Below are the code and all the weights of a small trained network. Each question names an input and a class and asks about switching units off, where a switched-off unit gives its printed mean instead of its output.

import numpy as np


def w(rows, s, z=0):
    codes = np.array(rows[::2]) - 128.0
    scale = np.full(codes.shape[1], s)
    scale[-1] = z or s
    return codes * scale


def f(y):
    return y / 2 * (1 + np.tanh(0.7978845608 * (y + 0.044715 * y**3)))


def log_softmax(a):
    a = a - a.max(-1, keepdims=True)
    return a - np.log(np.exp(a).sum(-1, keepdims=True))


def net(x, mask):
    res = np.array(x, float).reshape(1, 5) / 4 @ E
    y = f(res @ A[0][:, :-1].T + A[0][:, -1])
    res = res + np.where(mask, y, B[0][:, -1]) @ B[0][:, :-1]
    return log_softmax(res[-1] @ U[:, :-1].T + U[:, -1])


A, B = {}, {}
E = w([
[61,198,17,91,59,72,153,188,181],'x0',
[171,137,180,59,14,49,109,129,41],'x1',
[164,215,131,181,193,78,254,124,68],'x2',
[132,125,134,128,124,127,136,131,137],'x3',
[118,111,138,159,119,104,133,121,145],'x4',
],0.0079)
A[0] = w([
[125,106,71,155,213,179,123,128,191,112],'neuron 0',
[122,131,53,114,106,112,143,119,136,163],'neuron 1',
[108,161,11,102,70,80,141,153,199,121],'neuron 2',
[149,120,77,171,177,157,129,147,165,69],'neuron 3',
[129,162,54,129,90,128,130,137,157,164],'neuron 4',
[119,134,55,132,93,111,136,142,130,140],'neuron 5',
[107,102,117,117,82,169,65,136,166,47],'neuron 6',
[120,119,125,127,152,152,160,123,172,66],'neuron 7',
[167,135,167,109,37,75,119,144,63,66],'neuron 8',
[116,98,141,111,106,156,73,120,157,70],'neuron 9',
[146,101,110,125,104,146,61,144,167,45],'neuron 10',
[165,91,170,145,143,159,132,139,111,175],'neuron 11',
[175,51,236,138,195,173,91,74,89,122],'neuron 12',
[146,157,118,150,167,101,199,117,98,8],'neuron 13',
[147,119,158,104,36,112,116,141,56,80],'neuron 14',
[113,127,90,126,193,166,125,131,196,78],'neuron 15',
[138,169,119,144,161,92,199,126,105,81],'neuron 16',
[173,110,142,98,105,97,133,136,135,157],'neuron 17',
[122,173,129,164,159,115,174,127,100,102],'neuron 18',
[131,95,102,116,96,153,68,112,170,91],'neuron 19',
[100,80,126,116,109,163,93,139,157,49],'neuron 20',
[109,101,105,156,159,172,142,147,143,96],'neuron 21',
],0.011,0.0012)
B[0] = w([
[92,143,158,104,106,107,114,19,158,220],'neuron 0',
[104,122,164,159,141,150,119,153,127,169],'neuron 1',
[81,153,213,170,135,171,113,209,104,244],'neuron 2',
[112,136,138,100,94,114,105,61,135,183],'neuron 3',
[106,145,178,150,135,145,128,174,123,184],'neuron 4',
[113,162,162,151,143,147,120,167,132,174],'neuron 5',
[188,101,62,116,143,112,157,154,100,190],'neuron 6',
[123,140,131,109,117,121,114,93,126,154],'neuron 7',
[102,128,127,96,116,133,106,11,174,218],'neuron 8',
[181,115,83,126,139,115,158,146,110,174],'neuron 9',
[179,102,84,128,142,109,159,145,109,174],'neuron 10',
[92,153,144,155,132,138,109,172,128,172],'neuron 11',
[67,174,197,168,124,164,127,252,119,251],'neuron 12',
[190,88,49,113,125,112,144,172,121,196],'neuron 13',
[92,136,138,119,120,106,124,22,176,205],'neuron 14',
[110,129,141,112,106,113,117,40,154,196],'neuron 15',
[191,72,65,115,139,119,131,162,98,201],'neuron 16',
[123,148,131,115,154,136,110,81,125,153],'neuron 17',
[173,96,72,111,134,119,148,148,119,187],'neuron 18',
[179,106,68,124,135,113,160,150,99,183],'neuron 19',
[175,112,75,125,147,106,146,142,114,174],'neuron 20',
[120,134,149,108,119,123,106,76,147,169],'neuron 21',
],0.016,0.012)
U = w([
[76,178,198,201,143,185,121,196,106,231],'0',
[104,140,144,94,92,105,107,6,176,1],'1',
[225,68,68,126,157,103,171,149,82,188],'2',
],0.011,0.00083)

Each question gives the input, the list of numbers given to net, and the class t.
The units are the neurons (one row each of A and B). Each row of codes is followed by its name. A weight is (code - 128) times the scale printed after its matrix; where a second scale follows, it is the last column's (A, B and U).
mask holds one flag per neuron, in row order. A switched-off neuron (its flag False) gives its mean, the last column of its row in B, instead of its output. The means were averaged over made-up inputs and are rounded, as every weight is.
A unit's drop is (log p(t) with every unit on - log p(t) with that unit switched off) / (log p(t) with every unit on - log p(t) with every unit switched off).
The circuit of an input: a set's keep is (log p(t) with only the set's units on - log p(t) with every unit switched off) / (log p(t) with every unit on - log p(t) with every unit switched off). Starting from the 12 units with the biggest drops (on a tie, the unit counted first), units are removed one at a time, each time the one whose removal leaves the highest keep (on an exact tie, the one counted first), for as long as the keep stays at least 0.8.
units of the circuit, in order: the units of the circuit, biggest drop first
unit that matters most: the unit with the biggest drop
k most important neurons: the k neurons with the biggest drops, biggest first
drop of u: that unit's drop, to one decimal
input [-3,-4,-3,1,-6], class 1: unit that matters most -> neuron 2
input [-7,-8,7,8,6], class 1: 2 most important neurons -> (neuron 0; neuron 2)
input [1,-2,-3,-2,-8], class 2: units of the circuit, in order -> (neuron 8; neuron 12)
input [6,7,6,6,-4], class 1: 3 most important neurons -> (neuron 8; neuron 12; neuron 14)
input [6,6,-6,2,-3], class 0: 2 most important neurons -> (neuron 2; neuron 0)
input [4,4,6,5,-7], class 2: 2 most important neurons -> (neuron 12; neuron 16)
input [-5,-6,6,-8,2], class 1: 3 most important neurons -> (neuron 0; neuron 2; neuron 3)
input [5,-8,7,3,-1], class 1: 3 most important neurons -> (neuron 0; neuron 15; neuron 3)
input [-3,-3,4,0,-3], class 2: 3 most important neurons -> (neuron 2; neuron 8; neuron 13)
input [1,-6,-7,5,2], class 2: 4 most important neurons -> (neuron 6; neuron 19; neuron 20; neuron 10)
input [2,-4,-5,4,2], class 2: 2 most important neurons -> (neuron 6; neuron 8)
input [8,2,-7,-7,4], class 0: drop of neuron 2 -> 7.1
input [-5,-7,-1,-4,5], class 1: drop of neuron 2 -> 0.1
